Below are the code and all the weights of a small trained network. Each question names an input and a class and asks about switching units off, where a switched-off unit gives its printed mean instead of its output.

import numpy as np


def w(rows, s, z=0):
    codes = np.array(rows[::2]) - 128.0
    scale = np.full(codes.shape[1], s)
    scale[-1] = z or s
    return codes * scale


def f(y):
    return y / 2 * (1 + np.tanh(0.7978845608 * (y + 0.044715 * y**3)))


def log_softmax(a):
    a = a - a.max(-1, keepdims=True)
    return a - np.log(np.exp(a).sum(-1, keepdims=True))


def net(x, mask):
    res = np.array(x, float).reshape(1, 2) / 4 @ E
    y = f(res @ A[0][:, :-1].T + A[0][:, -1])
    res = res + np.where(mask, y, B[0][:, -1]) @ B[0][:, :-1]
    return log_softmax(res[-1] @ U[:, :-1].T + U[:, -1])


A, B = {}, {}
E = w([
[125,45,121,253,129,161,52,119,160],'x0',
[164,112,192,147,136,179,166,153,65],'x1',
],0.016)
A[0] = w([
[118,209,95,26,67,22,169,177,118,152],'N1',
[63,70,27,189,228,144,26,15,181,254],'N2',
[162,189,113,109,104,41,168,147,124,3],'N3',
[136,78,215,162,244,252,138,170,121,253],'N4',
[96,130,63,141,31,21,117,122,201,38],'N5',
[138,99,157,179,156,146,74,189,188,5],'N6',
[160,127,127,184,73,124,108,86,178,4],'N7',
[129,171,121,124,79,52,188,180,115,2],'N8',
[44,146,1,134,57,35,89,117,212,91],'N9',
[78,88,100,189,139,160,95,77,161,22],'N10',
[73,16,83,241,163,153,56,51,126,187],'N11',
],0.008,0.0046)
B[0] = w([
[96,155,91,184,198,46,185,90,72,249],'N1',
[104,159,102,196,128,1,154,171,166,227],'N2',
[78,107,130,90,134,83,75,86,40,169],'N3',
[167,230,146,163,69,47,168,133,107,217],'N4',
[158,140,201,165,109,104,164,169,34,169],'N5',
[67,104,220,58,172,87,54,132,13,162],'N6',
[70,167,248,76,109,152,2,203,75,146],'N7',
[112,128,190,114,182,90,19,168,60,161],'N8',
[224,160,223,152,10,135,167,215,113,199],'N9',
[82,63,171,79,184,120,140,56,100,169],'N10',
[104,234,106,176,130,35,102,134,104,237],'N11',
],0.0092,0.018)
U = w([
[38,134,117,106,195,7,55,114,51,53],'0',
[224,165,199,144,41,113,152,205,42,181],'1',
[150,193,32,166,125,44,187,141,135,254],'2',
[24,72,2,110,51,173,38,187,156,2],'3',
[79,24,65,150,132,195,133,229,201,2],'4',
[77,125,110,149,61,246,16,156,209,2],'5',
[118,41,35,102,97,203,73,194,222,2],'6',
],0.0085,0.0046)

Each question gives the input, the list of numbers given to net, and the class t.
The units are the neurons (one row each of A and B). Each row of codes is followed by its name. A weight is (code - 128) times the scale printed after its matrix; where a second scale follows, it is the last column's (A, B and U).
mask holds one flag per neuron, in row order. A switched-off neuron (its flag False) gives its mean, the last column of its row in B, instead of its output. The means were averaged over made-up inputs and are rounded, as every weight is.
A unit's drop is (log p(t) with every unit on - log p(t) with that unit switched off) / (log p(t) with every unit on - log p(t) with every unit switched off).
The circuit of an input: a set's keep is (log p(t) with only the set's units on - log p(t) with every unit switched off) / (log p(t) with every unit on - log p(t) with every unit switched off). Starting from all 11 units, units are removed one at a time, each time the one whose removal leaves the highest keep (on an exact tie, the one counted first), for as long as the keep stays at least 0.8.
circuit, biggest first: the units of the circuit, biggest drop first
top k neurons: the k neurons with the biggest drops, biggest first
drop when u is switched off: that unit's drop, to one decimal
input [-3,3], class 2: circuit, biggest first => (N9, N6, N10)
input [-6,6], class 0: top 3 neurons => (N9, N1, N8)
input [0,2], class 2: top 2 neurons => (N9, N5)
input [-2,3], class 2: top 3 neurons => (N9, N5, N6)
input [-1,-4], class 1: top 2 neurons => (N9, N11)
input [6,5], class 0: top neuron => (N6)
input [3,-5], class 1: top 2 neurons => (N9, N1)
input [1,2], class 2: top 3 neurons => (N9, N5, N7)
input [7,-8], class 1: top 3 neurons => (N9, N5, N1)
input [3,3], class 2: drop when N4 is switched off => 0.2
input [-1,-8], class 1: drop when N9 is switched off => 0.8
input [0,-4], class 1: drop when N8 is switched off => 0.0
input [1,0], class 2: drop when N8 is switched off => 0.1
input [-6,5], class 0: circuit, biggest first => (N9)
